[  1  -8  -6   8   1  -9   6   0  27 -10  -3   7  -1   3   5   3  -2   2
  -4 -20  -5   4   0 -16 -13 -17   0 -18 -12   0 -26   2  -5   3  24  -7
  -7  23 -13   4   3] : 5
[  1  -8  -2   5   0  22  -3 -29  -7   3   5  -4 -14  11   0  -3  -3  -2
 -15  20  -2  -7 -19  24  21  21  10   9   3   2  26  -1 -11  -3  -4 -15
   5 -12   3  -4  -5] : 1
[  0  -7  -6   8   3 -18   9  10  37 -15  -5   8   6   0   4   3  -2   5
   0 -23  -4   6   7 -26 -16 -17   1 -23 -27   1 -35   5   1   3  30   0
 -10  28 -16   6   7] : 7
[  1 -15  -2   1  -5  -8   8   7  37  -9  -4  10   1   5  12   6  -6  -7
  -6 -26  -6   7   6 -17 -21 -41  -3 -31 -25  -4 -44  -6  -5   8  34  -8
  -5  28 -15   8  12] : 6
[  2 -13   0  -1  -8  -6   8   0  32  -9  -3   7  -2   8  20   5 -10 -13
  -5 -27  -6   4   6  -6 -16 -26  -4 -30 -24  -5 -38 -12  -9   9  37 -12
  -3  27 -17   9  11] : 5
[  2  -9   0   0  -6  26  -1 -29 -12   3   4  -3 -15  13   6  -1  -7  -9
 -15  15  -2  -9 -16  34  18   7   8   6  -2  -1  21 -10 -12   1   3 -10
   7  -7  -1  -2   0] : 1
[  1  -9  -3   6  -1   1   5  -5  24  -9  -2   8  -2   6   8   2  -4  -2
  -9 -12  -4   2  -2  -9  -3 -13   2 -18  -9  -1 -25  -2  -7   4  24 -10
  -5   8  -7   4   7] : 5
[  0  -2   1   2   5 -35  15  25  47 -24 -15  19  21  -6   4   9   1   7
  21 -56  -6  14  22 -60 -43 -48  -7 -38 -24   1 -51   7   6   5  43  20
 -17  50 -20  17  15] : 10
[  2  -8  -5   7   1   7   2 -13  14  -4   2   2  -7   7   4   0  -2   1
  -8   9  -4  -3 -12  -7   9   0   6   2  -4   1   1   2 -10   2  11 -13
  -1   5  -6  -1   0] : 3
[  1 -10   2  -2  -7  32  -3 -33 -19   7   6  -6 -17  15   6  -2  -9 -13
 -20  18  -3 -11 -16  28  23   7   8   4   0  -1  33 -13 -12   1  -1 -18
  11 -15   3  -1  -2] : 0
[  2 -12  -4   4  -3  -7   8   4  25 -11  -3   7  -1   5   8   3  -3  -2
  -3 -25  -4   5   4 -17 -13 -24  -1 -11 -16  -2 -34  -2  -5   6  30 -10
  -5  23 -12   6   9] : 5
[  2 -14  -3   4  -3   6   3  -4  11  -8  -1   3  -9   9   9   2  -5  -5
 -10 -11  -5   0  -4  -2  -3 -16   2 -13 -12  -2 -14  -4  -8   4  23 -13
  -1  13 -10   3   4] : 4
[  2 -10  -4   6  -1  18   0 -20   5  -2   2   0 -11   9   3  -1  -4  -4
 -14   6  -4  -3 -12  14  12   0   6  -2  -3   1   7  -4  -9   1   9 -16
  -1   1  -3  -1   0] : 3
[  0  -9   1  -1  -5 -23  14  17  39 -16  -7  13   8   2  14   7  -6  -7
  10 -47  -5  11  21 -35 -33 -52  -7 -40 -28  -4 -60  -7   0   9  41   0
 -10  38 -21  13  16] : 8
[  1 -10  -4   5  -1 -11   8   5  33 -12  -4   8   2   3   8   4  -4  -3
  -2 -20  -5   8   5 -20 -10 -25  -2 -22 -18  -2 -40  -3  -4   7  29  -7
  -6  25 -14   7   9] : 6
[  2 -12  -3   3  -4   4   5  -6  19  -7  -1   6  -5   9   9   2  -6  -5
 -10 -12  -6   1  -7  -4  -5 -19   1 -16 -15  -2 -20  -4  -8   5  27 -13
  -3  13 -10   4   6] : 4
[  2 -11   3  -2  -8  29  -4 -35 -21   9   9  -7 -18  15   6  -3  -9 -14
 -20  15  -2  -9 -16  39  38  15   8  10   1  -2  49 -14 -12   1  -6 -23
  12 -15   2  -5  -7] : 0

[  0   6 -15 -20   2   1   3 -12   4  -6   9  -6  11   2  -6   4   2 -11
 -17   2   3  -1   1   1  -2   1   4  -7  -3   6 -10   4   9   2  -4] : 6
[ -3  -1   2 -31  12   6   1 -12   0 -20   3  -8   2  21 -10   3   0  -5
   2  -2  13   5 -17  18 -12   7  -7  14  -2  10  -5 -10   0  15  -1] : 8
[ 10   5   5 -12  -4  -2   2  -2   2   8   6   5   9  -8  -3  -3   4  -7
  -7  -3   3  -3  13  -3   4  10   1 -28  -3  -8 -10   5   3  -1   2] : 7
[-19  -6  -8  19   7   3  -4   2  -3 -13  -8  -9 -14  13   4   6  -6  10
  10   4  -6   5 -27   6  -9 -16   0  46   4  12  13  -8  -4   3  -4] : 1
[-23  -7 -16  18  11   4  -4   0  -4 -19  -9 -14 -15  18   3   9  -7  10
   7   6  -6   6 -32   7 -11 -21   1  57   4  18  15 -10  -4   5  -7] : 0
[ 0  1 -2  1  3  0  1  1 -2  1  0  0  0  1 -1 -1  0  2  3  0  1  1  1 -1
 -3  0  1 -3 -1  0  1 -1 -1  1  0] : 5
[-5 -3 -2  8  2  1 -2  2 -2 -4 -4 -3 -5  4  2  1 -3  5  5  1 -2  2 -7  1
  0 -5  0 14  1  4  4 -3 -2  0 -1] : 3
[  0  -3  13 -29   9   5   1  -8   0 -15   1  -6  -2  19  -8   0  -1  -3
   7  -3  13   5 -13  18 -10   8  -9  10  -1   8  -3 -12  -3  14   2] : 9
[  5 -11  11  18  -3  -5  -3   7 -11  -2  -4   7 -17 -11   5 -10  -9   4
  21  -1  -4   0   0   2   5   4   1   0   5  -2   4   1 -11   0   6] : 7
[  2   7   7  -8   0   3   1   2  10  15  -2   0  12   4   0   6  11   3
 -11  -3   5  -1   7  -6   0   0  -4 -14  -4  -7  -1  -1   7  -2  -2] : 2
[  0 -15  -9  18   0  -7  -3   0 -22 -24   1   2 -27 -12   2 -13 -22  -1
  25   4 -10   2 -12  13   1   2   7  28   9  10   3   1 -14   4   5] : 9
[-3  1 -7 -4  3  1  0 -3  1 -4  2 -3  3  3 -1  2  0 -3 -6  1  1  0 -3  1
 -2 -2  1  5 -1  5  0  0  3  2 -2] : 5
[-21  -7 -12  23   9   3  -4   1  -3 -18 -10 -11 -15  15   3   7  -7  11
  11   4  -6   6 -27   6 -10 -18   0  56   4  14  14  -9  -5   3  -6] : 0
[ 11   6   2 -19  -4  -2   3  -4   4   8   8   5  11  -6  -4  -2   5 -10
 -11  -2   4  -4  16  -4   4  11   1 -30  -3  -8  -9   7   5  -1   2] : 8
[ -2   7  -2 -11   1   4   2  -3  10   7   2  -3  13   7  -2   7   8  -2
 -13   0   5  -1   1  -5  -1  -1  -2  -4  -4  -1  -2   0   8  -1  -3] : 3
[ -2   4 -14  13  -4  -2   0   2   0   6   2   2   2 -13   4   2   3  -1
  -9   3  -9  -3   6  -9   6  -7   7  -1   0  -2   2   7   3  -8  -3] : 2
[-4  0 -9 -4  3  1  0 -5 -1 -7  2 -3  0  2 -1  1 -2 -2 -3  2  0  0 -3  3
 -2 -2  1  7  0  4 -1  0  1  2 -2] : 5
[ -2  -3  -1  -4  -6   2  -2  -2   7  -6   0   0  -3  -2   2   2   1  -6
 -13   2   1  -2  -1   3   8   1  -1  11   3   2  -3   2   3  -1   0] : 3
[ 0  1  0 -2  3 -1  1  1 -3  1  0  1  2  1 -1  0  0  2  4 -1 -1  1  1 -1
 -2  0  1 -3 -1  0  1  0  0  1  0] : 5
[ -4  -5  -8 -10 -10   4  -3  -8  13 -13   2  -3  -4   0   2   7   2 -12
 -26   3   3  -4 -10   6  13  -3  -1  18   5   6  -6   4   6  -3  -2] : 2
[-2  1 -6 -9  3  1  1 -5  1 -6  2 -3  1  6 -3  3 -1 -3 -4  0  3  1 -6  5
 -3  0  0  5 -1  5 -2 -2  2  4 -2] : 5
[ 0  0  1 -1 -1  0  0  1 -2  3  0  1 -1  0 -2  0  0  1  1 -1 -1 -1  2 -1
  0  2 -1  0  0 -1  1  0 -1  0  0] : 5
[  5   4  -3  -9  -2   0   2  -4   2   2   5   2   8  -7  -3   0   2  -5
  -7  -1   2  -1   7  -2   2   6   1 -12  -2  -3  -5   3   3   0   0] : 6
[ 22  11   4 -32  -8  -3   6  -6   7  15  15  10  22 -14  -7  -6   9 -16
 -17  -5   8  -6  31  -6  10  20   2 -63  -6 -14 -19  12   8  -2   4] : 10
